Below is a small trained network, with its code and all its weights. Each question gives an input and a target symbol and asks what happens when units are switched off, that is, made to give their printed mean instead of their output.

import numpy as np


def w(rows, s, z=0):
    codes = np.array(rows[::2]) - 128.0
    scale = np.full(codes.shape[1], s)
    scale[-1] = z or s
    return codes * scale


def f(y):
    return np.maximum(y, 0)


def softmax(a):
    e = np.exp(a - a.max(-1, keepdims=True))
    return e / e.sum(-1, keepdims=True)


def log_softmax(a):
    a = a - a.max(-1, keepdims=True)
    return a - np.log(np.exp(a).sum(-1, keepdims=True))


def net(x, mask):
    ids = ['Σαβθλξ'.index(c) for c in x.split()]
    T = len(ids)
    res = E[ids] + P[:T]
    r = res
    for j in range(3):
        rows = slice(2 * j, 2 * j + 2)
        q, k, v = (r @ M[0][rows].T for M in (Q, K, V))
        z = softmax(np.where(np.tri(T) > 0, q @ k.T / 2**0.5, -1e9)) @ v
        o = O[0][rows]
        res = res + np.where(mask[j], z, o[:, -1]) @ o[:, :-1]
    y = f(res @ A[0][:, :-1].T + A[0][:, -1])
    res = res + np.where(mask[3:7], y, B[0][:, -1]) @ B[0][:, :-1]
    return log_softmax(res[-1] @ U[:, :-1].T + U[:, -1])


Q, K, V, O, A, B = {}, {}, {}, {}, {}, {}
E = w([
[80,122,147,108,201,224,162],'Σ',
[136,53,110,81,162,67,75],'α',
[68,116,91,2,89,209,163],'β',
[155,120,183,146,123,217,139],'θ',
[191,238,122,179,185,227,112],'λ',
[103,103,76,145,92,148,97],'ξ',
],0.016)
P = w([
[69,171,177,163,142,1,61],'0',
[164,170,97,159,157,135,177],'1',
[159,143,93,138,158,136,171],'2',
[145,144,102,136,158,164,169],'3',
[135,127,104,152,141,165,152],'4',
[130,139,110,132,153,180,151],'5',
[106,95,100,139,121,150,125],'6',
[121,117,124,151,144,186,127],'7',
[95,92,105,136,138,171,116],'8',
[104,130,131,159,132,221,119],'9',
[88,104,114,131,143,193,105],'10',
[89,66,121,127,117,197,98],'11',
[62,85,109,109,160,197,90],'12',
[98,81,122,129,141,226,109],'13',
],0.0086)
Q[0] = w([
[136,109,126,129,134,155,94],'head 0',
[138,125,141,150,129,116,131],'head 0',
[88,195,225,171,45,4,169],'head 1',
[136,131,105,123,180,226,57],'head 1',
[129,113,132,147,152,136,171],'head 2',
[97,146,114,141,141,94,143],'head 2',
],0.038)
K[0] = w([
[95,155,160,103,120,129,94],'head 0',
[120,126,100,125,121,129,132],'head 0',
[254,33,41,140,173,209,156],'head 1',
[74,170,178,132,135,89,70],'head 1',
[159,93,89,114,124,155,110],'head 2',
[166,128,112,130,113,109,177],'head 2',
],0.033)
V[0] = w([
[77,43,122,206,203,117,151],'head 0',
[181,116,143,193,118,146,50],'head 0',
[171,99,217,75,153,167,146],'head 1',
[46,252,75,127,158,208,120],'head 1',
[145,172,243,91,90,127,102],'head 2',
[147,120,129,140,43,127,51],'head 2',
],0.015)
O[0] = w([
[69,142,221,175,99,1,116,158],'head 0',
[155,112,151,201,130,210,75,121],'head 0',
[72,181,15,178,161,215,96,117],'head 1',
[121,14,108,198,147,102,225,255],'head 1',
[215,110,141,139,190,254,198,96],'head 2',
[205,86,75,158,50,124,116,68],'head 2',
],0.0077,0.0085)
A[0] = w([
[158,168,170,46,140,136,16,3],'neuron 0',
[116,77,38,204,74,117,94,93],'neuron 1',
[232,173,87,162,254,33,94,226],'neuron 2',
[32,121,147,100,89,177,168,163],'neuron 3',
],0.0099,0.002)
B[0] = w([
[140,56,72,214,154,53,187,206],'neuron 0',
[146,185,163,139,103,57,91,205],'neuron 1',
[77,129,124,1,139,218,23,169],'neuron 2',
[167,182,105,119,82,132,109,254],'neuron 3',
],0.0087,0.0099)
U = w([
[2,152,166,161,171,89,220,5],'Σ',
[160,87,194,72,145,83,116,192],'α',
[180,139,46,68,122,99,237,43],'β',
[168,63,149,199,159,139,204,114],'θ',
[156,163,130,146,173,153,110,254],'λ',
[190,159,75,174,135,37,148,86],'ξ',
],0.0046,0.002)

Each question gives the input, a string of symbols that net reads in full, and the target symbol t.
The units are the heads (2 rows each of Q, K, V and O) and the neurons (one row each of A and B). Each row of codes is followed by its name. A weight is (code - 128) times the scale printed after its matrix; where a second scale follows, it is the last column's (O, A, B and U).
mask holds one flag per unit, heads first, then neurons. A switched-off unit (its flag False) gives its mean, the last column of its rows in O or B, instead of its output. The means were averaged over made-up inputs and are rounded, as every weight is.
A unit's drop is (log p(t) with every unit on - log p(t) with that unit switched off) / (log p(t) with every unit on - log p(t) with every unit switched off).
The circuit of an input: a set's keep is (log p(t) with only the set's units on - log p(t) with every unit switched off) / (log p(t) with every unit on - log p(t) with every unit switched off). Starting from all 7 units, units are removed one at a time, each time the one whose removal leaves the highest keep (on an exact tie, the one counted first), for as long as the keep stays at least 0.8.
circuit, biggest first: the units of the circuit, biggest drop first
most important unit: the unit with the biggest drop
top k neurons: the k neurons with the biggest drops, biggest first
drop when u is switched off: that unit's drop, to one decimal
input α ξ Σ β β θ α ξ α λ Σ λ β, target ξ: top 3 neurons : neuron 0; neuron 3; neuron 2
input α α θ ξ Σ λ α λ ξ θ λ Σ, target ξ: most important unit : neuron 0
input ξ λ α, target α: circuit, biggest first : head 1; neuron 2
input Σ ξ β θ β ξ θ α θ β θ θ θ α, target Σ: circuit, biggest first : head 0; head 1; head 2
input α β ξ Σ ξ α θ Σ Σ α α α α θ, target ξ: circuit, biggest first : neuron 0; head 1
input α Σ Σ θ ξ β θ θ ξ ξ, target ξ: circuit, biggest first : neuron 0; head 1
input θ Σ α α, target λ: circuit, biggest first : head 1; neuron 2
input α Σ θ, target ξ: circuit, biggest first : head 1; neuron 0
input ξ λ Σ β λ, target α: circuit, biggest first : head 1; neuron 2
input θ β θ ξ α θ Σ β ξ Σ λ θ Σ, target λ: top 2 neurons : neuron 0; neuron 3
input β θ λ θ α β θ Σ θ α, target β: drop when head 0 is switched off : 1.2
input β λ ξ α λ λ Σ ξ ξ λ θ θ λ θ, target β: drop when head 1 is switched off : 0.0
input λ α β ξ θ β θ θ θ λ α, target θ: drop when head 1 is switched off : 0.6
input λ Σ α θ λ θ θ, target θ: most important unit : head 1
input ξ θ α Σ θ ξ Σ θ ξ α ξ ξ β λ, target α: top 2 neurons : neuron 2; neuron 3
